Below is a small trained network, with its code and all its weights. Each question gives an input and a target symbol and asks what happens when units are switched off, that is, made to give their printed mean instead of their output.

import numpy as np


def w(rows, s, z=0):
    codes = np.array(rows[::2]) - 128.0
    scale = np.full(codes.shape[1], s)
    scale[-1] = z or s
    return codes * scale


def f(y):
    return y / 2 * (1 + np.tanh(0.7978845608 * (y + 0.044715 * y**3)))


def softmax(a):
    e = np.exp(a - a.max(-1, keepdims=True))
    return e / e.sum(-1, keepdims=True)


def log_softmax(a):
    a = a - a.max(-1, keepdims=True)
    return a - np.log(np.exp(a).sum(-1, keepdims=True))


def net(x, mask):
    ids = ['βδζξφω'.index(c) for c in x.split()]
    T = len(ids)
    res = E[ids] + P[:T]
    u = 0
    for l in range(2):
        q, k, v = (res @ M[l].T for M in (Q, K, V))
        z = softmax(np.where(np.tri(T) > 0, q @ k.T / 3**0.5, -1e9)) @ v
        res = res + np.where(mask[u], z, O[l][:, -1]) @ O[l][:, :-1]
        u += 1
        y = f(res @ A[l][:, :-1].T + A[l][:, -1])
        res = res + np.where(mask[u : u + 4], y, B[l][:, -1]) @ B[l][:, :-1]
        u += 4
    return log_softmax(res[-1] @ U[:, :-1].T + U[:, -1])


Q, K, V, O, A, B = {}, {}, {}, {}, {}, {}
E = w([
[92,122,139,78,162,97,144,46,143,92],'β',
[181,175,47,64,114,154,134,98,194,128],'δ',
[92,101,74,135,252,126,138,90,62,71],'ζ',
[204,172,134,142,127,116,142,100,72,110],'ξ',
[120,207,71,218,97,163,99,121,140,28],'φ',
[137,204,90,173,81,53,139,134,157,149],'ω',
],0.021)
P = w([
[133,217,219,162,130,103,2,176,83,159],'0',
[132,80,139,148,184,129,97,81,78,150],'1',
[87,187,128,184,178,81,133,89,128,124],'2',
[172,124,146,151,144,112,127,131,151,119],'3',
[217,129,150,140,149,127,110,136,123,90],'4',
[109,132,139,181,189,98,108,72,110,147],'5',
[142,147,115,171,154,88,113,113,131,128],'6',
],0.0094)
Q[0] = w([
[165,142,129,140,155,145,83,191,136,107],'0.h1',
[178,200,97,149,145,2,145,75,141,78],'0.h1',
[164,193,208,152,127,77,150,226,61,220],'0.h1',
],0.0074)
K[0] = w([
[212,136,118,119,164,174,123,182,97,97],'0.h1',
[47,166,254,122,76,204,82,207,148,102],'0.h1',
[147,145,238,95,76,12,124,177,74,239],'0.h1',
],0.0074)
V[0] = w([
[137,137,173,97,108,31,161,163,109,105],'0.h1',
[195,153,137,183,49,209,213,86,19,82],'0.h1',
[91,149,74,169,2,52,62,156,47,145],'0.h1',
],0.0061)
O[0] = w([
[160,33,94,104,252,125,126,60,68,135,63],'0.h1',
[17,183,112,97,210,172,131,96,208,211,250],'0.h1',
[163,127,141,229,133,198,51,82,18,79,254],'0.h1',
],0.011,0.0066)
A[0] = w([
[88,71,98,190,172,179,175,117,67,21,65],'0.n1',
[96,102,140,92,230,14,135,174,83,42,151],'0.n2',
[144,129,50,134,191,168,122,142,193,1,137],'0.n3',
[126,145,117,185,157,141,161,72,58,148,251],'0.n4',
],0.0059,0.0011)
B[0] = w([
[162,119,41,161,1,138,179,191,179,171,223],'0.n1',
[166,133,63,153,150,46,112,240,175,154,165],'0.n2',
[61,139,124,143,144,169,128,43,182,243,243],'0.n3',
[154,173,196,153,192,84,102,106,201,92,254],'0.n4',
],0.009,0.0091)
Q[1] = w([
[253,240,241,178,175,78,164,65,90,92],'1.h1',
[154,249,175,250,186,171,33,94,86,193],'1.h1',
[166,190,137,123,166,18,126,253,31,117],'1.h1',
],0.0058)
K[1] = w([
[180,196,138,31,124,96,28,149,99,58],'1.h1',
[146,176,144,179,131,179,7,253,116,152],'1.h1',
[192,103,127,129,169,26,68,216,102,123],'1.h1',
],0.0069)
V[1] = w([
[96,107,117,176,89,195,98,124,170,112],'1.h1',
[94,95,87,175,197,109,127,254,193,99],'1.h1',
[107,67,159,186,186,133,136,75,71,112],'1.h1',
],0.0088)
O[1] = w([
[74,130,96,146,164,145,117,218,83,79,254],'1.h1',
[87,79,189,217,117,187,101,138,172,108,150],'1.h1',
[163,188,254,134,128,115,98,237,104,109,90],'1.h1',
],0.011,0.021)
A[1] = w([
[169,99,205,84,84,58,120,75,162,131,251],'1.n1',
[254,119,108,145,101,123,145,175,147,11,6],'1.n2',
[141,66,117,106,131,61,232,169,120,130,12],'1.n3',
[166,201,98,117,115,106,162,135,108,197,79],'1.n4',
],0.0081,0.0022)
B[1] = w([
[84,213,134,60,179,46,197,121,128,92,223],'1.n1',
[56,131,89,158,62,85,82,191,144,125,223],'1.n2',
[110,136,139,155,111,60,68,167,101,122,143],'1.n3',
[154,75,60,109,169,153,160,126,90,245,253],'1.n4',
],0.011,0.0041)
U = w([
[146,187,92,104,61,44,164,126,203,62,120],'β',
[120,124,64,141,53,73,145,79,75,165,213],'δ',
[162,115,127,136,118,88,48,118,212,152,228],'ζ',
[109,177,165,138,112,82,142,168,121,253,113],'ξ',
[83,170,66,102,128,110,113,167,127,80,167],'φ',
[76,133,114,121,45,34,66,158,103,209,7],'ω',
],0.0054,0.0019)

Each question gives the input, a string of symbols that net reads in full, and the target symbol t.
The units are the heads (3 rows each of Q, K, V and O) and the neurons (one row each of A and B). Each row of codes is followed by its name. A weight is (code - 128) times the scale printed after its matrix; where a second scale follows, it is the last column's (O, A, B and U).
mask holds one flag per unit, layer by layer, with each layer's heads first. A switched-off unit (its flag False) gives its mean, the last column of its rows in O or B, instead of its output. The means were averaged over made-up inputs and are rounded, as every weight is.
A unit's drop is (log p(t) with every unit on - log p(t) with that unit switched off) / (log p(t) with every unit on - log p(t) with every unit switched off).
The circuit of an input: a set's keep is (log p(t) with only the set's units on - log p(t) with every unit switched off) / (log p(t) with every unit on - log p(t) with every unit switched off). Starting from all 10 units, units are removed one at a time, each time the one whose removal leaves the highest keep (on an exact tie, the one counted first), for as long as the keep stays at least 0.8.
units of the circuit, in order: the units of the circuit, biggest drop first
top k neurons: the k neurons with the biggest drops, biggest first
drop of u: that unit's drop, to one decimal
input δ ξ δ ξ, target δ: units of the circuit, in order : 1.h1
input ζ β ζ β, target β: units of the circuit, in order : 0.h1, 1.h1, 1.n1
input ξ φ φ φ δ ζ ξ, target ξ: top 2 neurons : 0.n3, 1.n4
input ζ δ ω, target ζ: units of the circuit, in order : 1.h1, 0.n2, 0.h1
input δ ξ δ, target δ: units of the circuit, in order : 1.h1, 1.n4
input ζ φ δ φ ζ ζ ξ, target ζ: top 2 neurons : 0.n3, 0.n2
input ζ φ ω δ ω ξ, target ζ: units of the circuit, in order : 1.h1, 0.n2, 0.h1
input δ δ ζ ω ω φ ω, target δ: units of the circuit, in order : 1.h1, 0.h1
input ξ ζ β, target β: units of the circuit, in order : 1.h1, 0.h1, 1.n1
input β φ δ ζ δ φ ω, target β: top 4 neurons : 1.n1, 0.n2, 0.n3, 0.n1
input β ω φ φ φ ω ω, target β: units of the circuit, in order : 0.h1, 1.h1, 1.n1, 0.n3
input φ ζ φ ω, target φ: top 2 neurons : 0.n1, 0.n3
input ω ω β ξ ζ δ, target δ: top 3 neurons : 0.n2, 0.n4, 1.n4
input ζ φ ξ ω, target ζ: units of the circuit, in order : 1.h1, 0.n2, 0.h1, 0.n3
input δ δ ω ζ ω ω, target δ: units of the circuit, in order : 1.h1
input δ ω φ φ β ξ, target δ: drop of 1.h1 : 1.4
input ξ β δ ω, target ξ: drop of 1.n4 : 0.2
input ω φ φ ω, target ω: drop of 0.h1 : 1.3
